Here is a tiny trained network, its code and every weight. The questions are about switching its units off for an input and a target symbol, where a switched-off unit gives its printed mean instead of its output.

import numpy as np


def w(rows, s, z=0):
    codes = np.array(rows[::2]) - 128.0
    scale = np.full(codes.shape[1], s)
    scale[-1] = z or s
    return codes * scale


def norm(h):
    return h / np.sqrt((h * h).mean(-1, keepdims=True) + 1e-5)


def f(y):
    return np.maximum(y, 0)


def softmax(a):
    e = np.exp(a - a.max(-1, keepdims=True))
    return e / e.sum(-1, keepdims=True)


def log_softmax(a):
    a = a - a.max(-1, keepdims=True)
    return a - np.log(np.exp(a).sum(-1, keepdims=True))


def net(x, mask):
    ids = ['ΠΩαγδζηλμτφψ'.index(c) for c in x.split()]
    T = len(ids)
    res = E[ids] + P[:T]
    q, k, v = (norm(res) @ M[0].T for M in (Q, K, V))
    z = softmax(np.where(np.tri(T) > 0, q @ k.T / 2**0.5, -1e9)) @ v
    res = res + np.where(mask[0], z, O[0][:, -1]) @ O[0][:, :-1]
    y = f(norm(res) @ A[0][:, :-1].T + A[0][:, -1])
    res = res + np.where(mask[1:9], y, B[0][:, -1]) @ B[0][:, :-1]
    return log_softmax(norm(res)[-1] @ U[:, :-1].T + U[:, -1])


Q, K, V, O, A, B = {}, {}, {}, {}, {}, {}
E = w([
[116,130,239],'Π',
[112,130,240],'Ω',
[103,129,185],'α',
[100,132,210],'γ',
[111,117,209],'δ',
[112,125,195],'ζ',
[217,137,181],'η',
[192,108,255],'λ',
[107,117,186],'μ',
[201,165,184],'τ',
[210,70,200],'φ',
[81,206,182],'ψ',
],0.0092)
P = w([
[140,127,73],'0',
[66,98,206],'1',
[188,160,250],'2',
[83,100,206],'3',
[186,162,212],'4',
[90,101,202],'5',
[185,159,211],'6',
[91,101,201],'7',
[184,159,213],'8',
[83,106,201],'9',
[183,157,206],'10',
[83,106,201],'11',
[189,156,210],'12',
[78,98,203],'13',
],0.015)
Q[0] = w([
[230,251,101],'H0',
[97,109,149],'H0',
],0.014)
K[0] = w([
[135,164,251],'H0',
[149,118,62],'H0',
],0.016)
V[0] = w([
[64,79,150],'H0',
[109,253,117],'H0',
],0.026)
O[0] = w([
[79,30,162,193],'H0',
[2,213,162,3],'H0',
],0.017,0.0046)
A[0] = w([
[94,46,128,121],'N0',
[215,93,70,103],'N1',
[226,185,99,12],'N2',
[63,115,147,109],'N3',
[185,44,8,118],'N4',
[62,95,91,135],'N5',
[135,91,83,141],'N6',
[121,104,137,98],'N7',
],0.015,0.011)
B[0] = w([
[64,97,127,223],'N0',
[102,163,9,239],'N1',
[197,51,253,138],'N2',
[190,110,144,182],'N3',
[6,244,77,255],'N4',
[103,120,61,156],'N5',
[124,143,133,179],'N6',
[104,122,143,137],'N7',
],0.013,0.0052)
U = w([
[95,216,220,29],'Π',
[234,147,133,43],'Ω',
[82,47,105,135],'α',
[65,119,65,159],'γ',
[116,174,74,152],'δ',
[185,1,51,54],'ζ',
[204,211,188,19],'η',
[175,119,99,158],'λ',
[52,127,136,254],'μ',
[101,209,144,179],'τ',
[82,20,98,200],'φ',
[64,198,133,127],'ψ',
],0.021,0.0076)

Each question gives the input, a string of symbols that net reads in full, and the target symbol t.
The units are the heads (2 rows each of Q, K, V and O) and the neurons (one row each of A and B). Each row of codes is followed by its name. A weight is (code - 128) times the scale printed after its matrix; where a second scale follows, it is the last column's (O, A, B and U).
mask holds one flag per unit, heads first, then neurons. A switched-off unit (its flag False) gives its mean, the last column of its rows in O or B, instead of its output. The means were averaged over made-up inputs and are rounded, as every weight is.
A unit's drop is (log p(t) with every unit on - log p(t) with that unit switched off) / (log p(t) with every unit on - log p(t) with every unit switched off).
The circuit of an input: a set's keep is (log p(t) with only the set's units on - log p(t) with every unit switched off) / (log p(t) with every unit on - log p(t) with every unit switched off). Starting from all 9 units, units are removed one at a time, each time the one whose removal leaves the highest keep (on an exact tie, the one counted first), for as long as the keep stays at least 0.8.
circuit, biggest first: the units of the circuit, biggest drop first
top k neurons: the k neurons with the biggest drops, biggest first
drop when u is switched off: that unit's drop, to one decimal
input δ λ Π η δ ζ δ Π, target ζ: circuit, biggest first => H0
input ζ η λ ζ, target Ω: circuit, biggest first => H0; N4
input λ λ τ δ δ γ Π γ Ω ζ η α, target δ: circuit, biggest first => H0; N4
input μ δ γ δ γ, target φ: circuit, biggest first => H0; N4
input λ Ω Π ζ, target δ: top 2 neurons => N4; N1
input Π τ φ ζ Ω Π φ δ φ ζ α φ φ, target ζ: circuit, biggest first => H0; N1
input μ Ω α ψ γ ζ Π α ψ γ ζ τ δ Π, target γ: circuit, biggest first => H0; N4; N1
input α δ Ω α Π ζ Π γ τ λ, target Π: drop when N0 is switched off => 0.0
input α γ γ λ γ Π δ δ δ δ δ μ ψ α, target Π: drop when N4 is switched off => 0.1
input ψ δ φ ζ Ω ζ Π γ μ ζ δ α Π, target φ: drop when N4 is switched off => 0.3
input μ η φ δ Π, target ζ: drop when N4 is switched off => 0.2
